Below are the code and all the weights of a small trained network. Each question names an input and a target symbol and asks about switching units off, where a switched-off unit gives its printed mean instead of its output.

import numpy as np


def w(rows, s, z=0):
    codes = np.array(rows[::2]) - 128.0
    scale = np.full(codes.shape[1], s)
    scale[-1] = z or s
    return codes * scale


def softmax(a):
    e = np.exp(a - a.max(-1, keepdims=True))
    return e / e.sum(-1, keepdims=True)


def log_softmax(a):
    a = a - a.max(-1, keepdims=True)
    return a - np.log(np.exp(a).sum(-1, keepdims=True))


def net(x, mask):
    ids = ['γδζθλσω'.index(c) for c in x.split()]
    T = len(ids)
    res = E[ids] + P[:T]
    u = 0
    for l in range(3):
        r = res
        for j in range(2):
            rows = slice(2 * j, 2 * j + 2)
            q, k, v = (r @ M[l][rows].T for M in (Q, K, V))
            z = softmax(np.where(np.tri(T) > 0, q @ k.T / 2**0.5, -1e9)) @ v
            o = O[l][rows]
            res = res + np.where(mask[u + j], z, o[:, -1]) @ o[:, :-1]
        u += 2
    return log_softmax(res[-1] @ U[:, :-1].T + U[:, -1])


Q, K, V, O = {}, {}, {}, {}
E = w([
[183,120,108,102,100,110,184,151],'γ',
[87,102,146,104,220,189,194,179],'δ',
[133,139,73,134,109,113,125,177],'ζ',
[174,157,114,102,106,97,189,181],'θ',
[123,73,62,150,121,157,74,118],'λ',
[254,96,157,163,140,215,79,166],'σ',
[132,167,110,83,102,87,69,126],'ω',
],0.019)
P = w([
[184,24,14,91,162,104,68,164],'0',
[113,32,146,63,46,190,187,125],'1',
[115,92,137,84,76,176,164,145],'2',
[120,149,132,98,115,164,143,159],'3',
[122,190,132,110,140,147,119,177],'4',
[124,217,137,111,165,133,98,188],'5',
[120,240,143,112,184,102,83,206],'6',
[125,254,156,106,202,78,70,217],'7',
],0.0096)
Q[0] = w([
[127,142,62,34,88,139,92,147],'0.h0',
[170,89,121,90,151,116,165,169],'0.h0',
[147,126,43,97,96,106,149,179],'0.h1',
[102,99,102,254,132,107,76,94],'0.h1',
],0.0098)
K[0] = w([
[47,254,139,81,156,42,105,62],'0.h0',
[54,118,129,190,145,135,155,126],'0.h0',
[105,143,83,125,138,9,194,198],'0.h1',
[79,93,22,231,85,170,135,40],'0.h1',
],0.0079)
V[0] = w([
[65,137,152,139,38,42,61,148],'0.h0',
[132,142,190,113,166,134,138,195],'0.h0',
[97,29,118,197,129,196,16,106],'0.h1',
[138,177,134,109,3,90,103,142],'0.h1',
],0.0065)
O[0] = w([
[102,66,180,123,50,180,106,31,25],'0.h0',
[105,253,153,59,160,67,195,174,201],'0.h0',
[174,213,178,105,118,70,227,243,4],'0.h1',
[237,57,199,159,139,182,198,118,151],'0.h1',
],0.0061,0.0035)
Q[1] = w([
[133,152,88,202,112,56,113,106],'1.h0',
[151,159,58,103,254,142,87,139],'1.h0',
[155,85,80,146,255,142,132,179],'1.h1',
[119,184,102,82,217,67,237,166],'1.h1',
],0.0097)
K[1] = w([
[88,148,58,77,122,104,218,176],'1.h0',
[83,228,217,123,148,133,70,115],'1.h0',
[28,103,189,83,209,121,138,179],'1.h1',
[35,45,72,2,119,64,203,89],'1.h1',
],0.0082)
V[1] = w([
[66,168,70,2,82,139,42,68],'1.h0',
[149,131,176,140,69,118,67,125],'1.h0',
[142,148,53,151,12,47,201,62],'1.h1',
[2,143,127,105,253,175,140,115],'1.h1',
],0.0061)
O[1] = w([
[182,176,176,6,147,146,143,108,85],'1.h0',
[177,233,75,151,127,140,207,95,111],'1.h0',
[179,224,253,177,147,147,52,152,2],'1.h1',
[241,86,175,194,168,96,181,121,153],'1.h1',
],0.0074,0.0084)
Q[2] = w([
[87,176,254,199,112,150,163,124],'2.h0',
[157,53,70,137,58,210,150,117],'2.h0',
[145,204,95,88,123,45,91,167],'2.h1',
[112,99,104,141,152,95,125,67],'2.h1',
],0.0076)
K[2] = w([
[108,146,62,84,8,136,81,87],'2.h0',
[174,156,154,161,164,155,91,181],'2.h0',
[106,179,168,177,136,216,163,122],'2.h1',
[137,107,92,110,159,120,129,139],'2.h1',
],0.011)
V[2] = w([
[205,171,102,230,145,44,109,91],'2.h0',
[196,86,116,194,159,23,222,25],'2.h0',
[152,199,91,162,127,3,8,140],'2.h1',
[119,158,108,167,126,158,162,166],'2.h1',
],0.0071)
O[2] = w([
[131,64,209,140,32,164,177,201,45],'2.h0',
[111,184,48,138,115,158,180,97,136],'2.h0',
[156,159,2,180,53,161,81,99,25],'2.h1',
[148,190,150,109,163,116,106,49,252],'2.h1',
],0.0099,0.0022)
U = w([
[150,26,8,146,130,183,77,96,164],'γ',
[87,152,172,101,172,106,145,229,217],'δ',
[136,225,110,174,149,61,118,145,190],'ζ',
[122,149,66,145,128,163,132,151,3],'θ',
[142,240,35,66,88,253,169,151,48],'λ',
[156,91,47,183,168,157,131,71,11],'σ',
[76,152,62,243,83,136,190,155,149],'ω',
],0.0054,0.0055)

Each question gives the input, a string of symbols that net reads in full, and the target symbol t.
The units are the heads (2 rows each of Q, K, V and O). Each row of codes is followed by its name. A weight is (code - 128) times the scale printed after its matrix; where a second scale follows, it is the last column's (O and U).
mask holds one flag per head, layer by layer. A switched-off head (its flag False) gives its mean, the last column of its rows in O, instead of its output. The means were averaged over made-up inputs and are rounded, as every weight is.
A unit's drop is (log p(t) with every unit on - log p(t) with that unit switched off) / (log p(t) with every unit on - log p(t) with every unit switched off).
The circuit of an input: a set's keep is (log p(t) with only the set's units on - log p(t) with every unit switched off) / (log p(t) with every unit on - log p(t) with every unit switched off). Starting from all 6 units, units are removed one at a time, each time the one whose removal leaves the highest keep (on an exact tie, the one counted first), for as long as the keep stays at least 0.8.
circuit, biggest first: the units of the circuit, biggest drop first
most important unit: the unit with the biggest drop
which heads matter: for each layer, one digit per head in row order, 1 if its drop is at least 0.15 and else 0, layers parted by /
input ζ ζ δ σ ζ, target ω: most important unit : 1.h1
input θ θ σ ζ σ σ δ, target ω: circuit, biggest first : 1.h1, 2.h0, 1.h0
input δ σ λ, target ω: which heads matter : 11 / 01 / 10
input δ θ λ ω θ γ σ γ, target ω: circuit, biggest first : 1.h1, 2.h0, 0.h1
input σ λ σ γ σ, target ζ: circuit, biggest first : 0.h1, 1.h1, 2.h0, 0.h0
input γ θ δ λ θ ω θ σ, target λ: circuit, biggest first : 2.h0, 1.h1, 1.h0, 0.h0
input σ λ ω σ σ ω γ, target γ: which heads matter : 11 / 01 / 00
input σ θ σ λ ζ θ θ δ, target σ: circuit, biggest first : 1.h1, 0.h1
input σ θ σ, target δ: circuit, biggest first : 0.h1, 2.h1
input λ θ σ ζ, target γ: which heads matter : 11 / 01 / 10
input σ δ σ ζ σ, target ω: which heads matter : 00 / 11 / 10
input δ ζ σ σ σ σ θ, target ω: circuit, biggest first : 2.h0, 1.h1, 0.h1, 1.h0
input ω δ λ, target λ: circuit, biggest first : 1.h1, 0.h0, 2.h0, 1.h0
input λ σ ζ σ ω ζ γ, target γ: which heads matter : 11 / 00 / 00
input ω ω δ γ, target λ: most important unit : 1.h1
input σ δ ω θ σ ω ζ, target λ: circuit, biggest first : 1.h1, 2.h0, 1.h0
input δ ζ ω ζ ω λ, target λ: circuit, biggest first : 1.h1, 2.h0, 1.h0
input σ δ ζ ω, target λ: which heads matter : 10 / 01 / 10
input ζ θ δ σ θ, target ω: circuit, biggest first : 1.h1, 2.h0, 0.h0, 0.h1
input δ σ λ σ, target ω: which heads matter : 01 / 11 / 10
input θ ζ σ σ δ ω ζ θ, target λ: which heads matter : 11 / 11 / 10
